Below are the code and all the weights of a small trained network. Each question names an input and a target symbol and asks about switching units off, where a switched-off unit gives its printed mean instead of its output.

import numpy as np


def w(rows, s, z=0):
    codes = np.array(rows[::2]) - 128.0
    scale = np.full(codes.shape[1], s)
    scale[-1] = z or s
    return codes * scale


def f(y):
    return np.maximum(y, 0)


def softmax(a):
    e = np.exp(a - a.max(-1, keepdims=True))
    return e / e.sum(-1, keepdims=True)


def log_softmax(a):
    a = a - a.max(-1, keepdims=True)
    return a - np.log(np.exp(a).sum(-1, keepdims=True))


def net(x, mask):
    ids = ['αβγδεζηθλξσφ'.index(c) for c in x.split()]
    T = len(ids)
    res = E[ids] + P[:T]
    u = 0
    for l in range(2):
        r = res
        for j in range(2):
            rows = slice(3 * j, 3 * j + 3)
            q, k, v = (r @ M[l][rows].T for M in (Q, K, V))
            z = softmax(np.where(np.tri(T) > 0, q @ k.T / 3**0.5, -1e9)) @ v
            o = O[l][rows]
            res = res + np.where(mask[u + j], z, o[:, -1]) @ o[:, :-1]
        u += 2
        y = f(res @ A[l][:, :-1].T + A[l][:, -1])
        res = res + np.where(mask[u : u + 8], y, B[l][:, -1]) @ B[l][:, :-1]
        u += 8
    return log_softmax(res[-1] @ U[:, :-1].T + U[:, -1])


Q, K, V, O, A, B = {}, {}, {}, {}, {}, {}
E = w([
[126,178,136,143],'α',
[156,82,103,203],'β',
[52,96,118,99],'γ',
[162,170,113,165],'δ',
[119,177,136,137],'ε',
[138,183,98,100],'ζ',
[114,104,116,53],'η',
[132,69,254,126],'θ',
[193,108,98,92],'λ',
[61,147,127,154],'ξ',
[67,184,142,163],'σ',
[64,84,87,181],'φ',
],0.0086)
P = w([
[140,110,232,120],'0',
[125,113,207,130],'1',
[125,119,186,131],'2',
[123,122,164,130],'3',
[120,126,143,134],'4',
[119,135,121,135],'5',
[117,135,102,137],'6',
[115,136,83,137],'7',
[112,141,63,138],'8',
[105,142,45,137],'9',
[105,143,25,138],'10',
[106,146,3,138],'11',
],0.0058)
Q[0] = w([
[248,50,128,143],'L0H1',
[163,180,108,254],'L0H1',
[41,81,152,218],'L0H1',
[102,183,128,117],'L0H2',
[122,111,73,132],'L0H2',
[52,132,131,162],'L0H2',
],0.046)
K[0] = w([
[253,98,171,147],'L0H1',
[144,137,81,251],'L0H1',
[71,73,182,205],'L0H1',
[121,151,142,183],'L0H2',
[140,133,66,137],'L0H2',
[56,174,121,149],'L0H2',
],0.047)
V[0] = w([
[127,132,223,156],'L0H1',
[139,128,254,136],'L0H1',
[197,77,147,13],'L0H1',
[114,169,111,12],'L0H2',
[148,155,143,174],'L0H2',
[90,78,127,74],'L0H2',
],0.0076)
O[0] = w([
[103,141,90,108,61],'L0H1',
[105,143,73,126,55],'L0H1',
[190,105,104,248,253],'L0H1',
[98,156,135,58,78],'L0H2',
[156,139,129,173,156],'L0H2',
[84,109,129,79,68],'L0H2',
],0.011,0.00045)
A[0] = w([
[107,58,132,118,59],'L0N1',
[112,80,121,125,254],'L0N2',
[148,122,97,118,77],'L0N3',
[161,114,172,114,77],'L0N4',
[130,122,74,107,130],'L0N5',
[134,98,227,129,170],'L0N6',
[168,96,151,94,86],'L0N7',
[144,102,255,126,151],'L0N8',
],0.02,0.0027)
B[0] = w([
[153,169,95,217,164],'L0N1',
[185,48,186,103,253],'L0N2',
[86,98,142,120,182],'L0N3',
[127,102,61,122,143],'L0N4',
[112,119,128,181,189],'L0N5',
[167,150,53,35,159],'L0N6',
[108,100,77,170,169],'L0N7',
[131,202,8,3,149],'L0N8',
],0.022,0.0028)
Q[1] = w([
[212,97,89,143],'L1H1',
[82,73,3,147],'L1H1',
[78,94,82,172],'L1H1',
[128,123,134,160],'L1H2',
[150,97,49,167],'L1H2',
[120,99,185,73],'L1H2',
],0.023)
K[1] = w([
[248,127,114,100],'L1H1',
[181,54,7,179],'L1H1',
[114,86,47,136],'L1H1',
[153,127,135,151],'L1H2',
[231,185,130,142],'L1H2',
[92,102,196,76],'L1H2',
],0.021)
V[1] = w([
[91,98,125,18],'L1H1',
[59,222,111,142],'L1H1',
[89,38,125,92],'L1H1',
[71,61,2,162],'L1H2',
[117,120,41,218],'L1H2',
[122,118,140,94],'L1H2',
],0.009)
O[1] = w([
[154,48,169,108,158],'L1H1',
[2,128,122,229,2],'L1H1',
[211,115,188,112,182],'L1H1',
[172,231,217,135,183],'L1H2',
[144,218,153,177,149],'L1H2',
[129,115,135,109,131],'L1H2',
],0.0078,0.0073)
A[1] = w([
[170,199,45,254,119],'L1N1',
[24,93,159,181,18],'L1N2',
[136,203,7,39,206],'L1N3',
[138,61,209,211,160],'L1N4',
[120,194,53,33,2],'L1N5',
[79,211,251,103,117],'L1N6',
[73,190,101,74,183],'L1N7',
[48,36,111,103,196],'L1N8',
],0.012,0.0049)
B[1] = w([
[184,174,21,85,179],'L1N1',
[226,96,253,109,157],'L1N2',
[69,173,190,46,253],'L1N3',
[116,124,62,200,232],'L1N4',
[147,85,92,199,153],'L1N5',
[152,174,198,209,189],'L1N6',
[80,165,117,196,181],'L1N7',
[65,26,78,92,164],'L1N8',
],0.023,0.0061)
U = w([
[181,128,169,16,188],'α',
[254,69,67,170,252],'β',
[119,131,130,130,19],'γ',
[104,182,50,103,71],'δ',
[80,132,117,139,89],'ε',
[81,134,129,135,48],'ζ',
[94,140,140,149,70],'η',
[102,136,135,141,49],'θ',
[134,201,172,185,65],'λ',
[53,87,76,119,136],'ξ',
[94,69,207,172,81],'σ',
[21,145,102,122,172],'φ',
],0.0043,0.0034)

Each question gives the input, a string of symbols that net reads in full, and the target symbol t.
The units are the heads (3 rows each of Q, K, V and O) and the neurons (one row each of A and B). Each row of codes is followed by its name. A weight is (code - 128) times the scale printed after its matrix; where a second scale follows, it is the last column's (O, A, B and U).
mask holds one flag per unit, layer by layer, with each layer's heads first. A switched-off unit (its flag False) gives its mean, the last column of its rows in O or B, instead of its output. The means were averaged over made-up inputs and are rounded, as every weight is.
A unit's drop is (log p(t) with every unit on - log p(t) with that unit switched off) / (log p(t) with every unit on - log p(t) with every unit switched off).
The circuit of an input: a set's keep is (log p(t) with only the set's units on - log p(t) with every unit switched off) / (log p(t) with every unit on - log p(t) with every unit switched off). Starting from the 12 units with the biggest drops (on a tie, the unit counted first), units are removed one at a time, each time the one whose removal leaves the highest keep (on an exact tie, the one counted first), for as long as the keep stays at least 0.8.
units of the circuit, in order: the units of the circuit, biggest drop first
k most important neurons: the k neurons with the biggest drops, biggest first
top k neurons in layer l: the k neurons of layer l with the biggest drops, biggest first
which heads matter: for each layer, one digit per head in row order, 1 if its drop is at least 0.15 and else 0, layers parted by /
input λ δ θ η δ λ θ δ η η φ, target α: 4 most important neurons -> L0N6, L0N8, L0N1, L1N4
input λ θ ζ λ α α, target λ: 3 most important neurons -> L0N2, L1N6, L0N3
input θ λ λ φ λ γ δ λ σ ζ λ φ, target β: 2 most important neurons -> L0N1, L1N3
input β φ σ α, target φ: top 3 neurons in layer 1 -> L1N8, L1N7, L1N3
input γ λ δ σ σ γ, target β: which heads matter -> 10 / 00
input θ λ ε, target λ: top 2 neurons in layer 0 -> L0N2, L0N3
input β γ β, target β: which heads matter -> 10 / 00
input λ β φ η β λ γ δ φ σ, target φ: top 2 neurons in layer 0 -> L0N8, L0N6
input σ β ζ θ δ, target α: units of the circuit, in order -> L0N2, L1N4, L1N3, L1H1
input β β θ ζ, target α: units of the circuit, in order -> L0N2, L1H1, L1N3
input λ δ φ ξ, target φ: 3 most important neurons -> L1N3, L0N8, L1N7
input ζ λ δ λ, target β: units of the circuit, in order -> L1N3, L0H1
input δ λ λ λ ε λ σ λ β σ ζ α, target σ: 3 most important neurons -> L0N1, L0N2, L0N7
input δ φ ζ λ ξ ε δ δ λ σ σ ε, target σ: which heads matter -> 10 / 10
input β λ λ η η, target β: 3 most important neurons -> L1N3, L0N8, L0N2
input λ λ σ δ λ η β λ η β ξ, target ξ: top 3 neurons in layer 0 -> L0N1, L0N5, L0N7
input δ β α ζ, target δ: which heads matter -> 11 / 10
input λ ζ σ ε ε λ γ, target α: top 2 neurons in layer 0 -> L0N6, L0N1
input δ ζ θ ζ θ δ θ, target β: units of the circuit, in order -> L1N3, L1N4
input λ θ ζ, target λ: 3 most important neurons -> L0N2, L0N7, L1N6
input δ δ ε η λ φ λ λ θ, target α: which heads matter -> 10 / 00
input λ λ η β η γ λ β δ δ δ, target α: 3 most important neurons -> L0N2, L1N4, L1N3
input λ φ δ ζ, target λ: which heads matter -> 00 / 11
input θ δ λ β δ δ λ η ζ λ α, target λ: 3 most important neurons -> L0N2, L1N6, L0N7
input λ λ η δ γ ζ λ σ α γ, target β: 4 most important neurons -> L0N1, L1N3, L0N2, L1N4
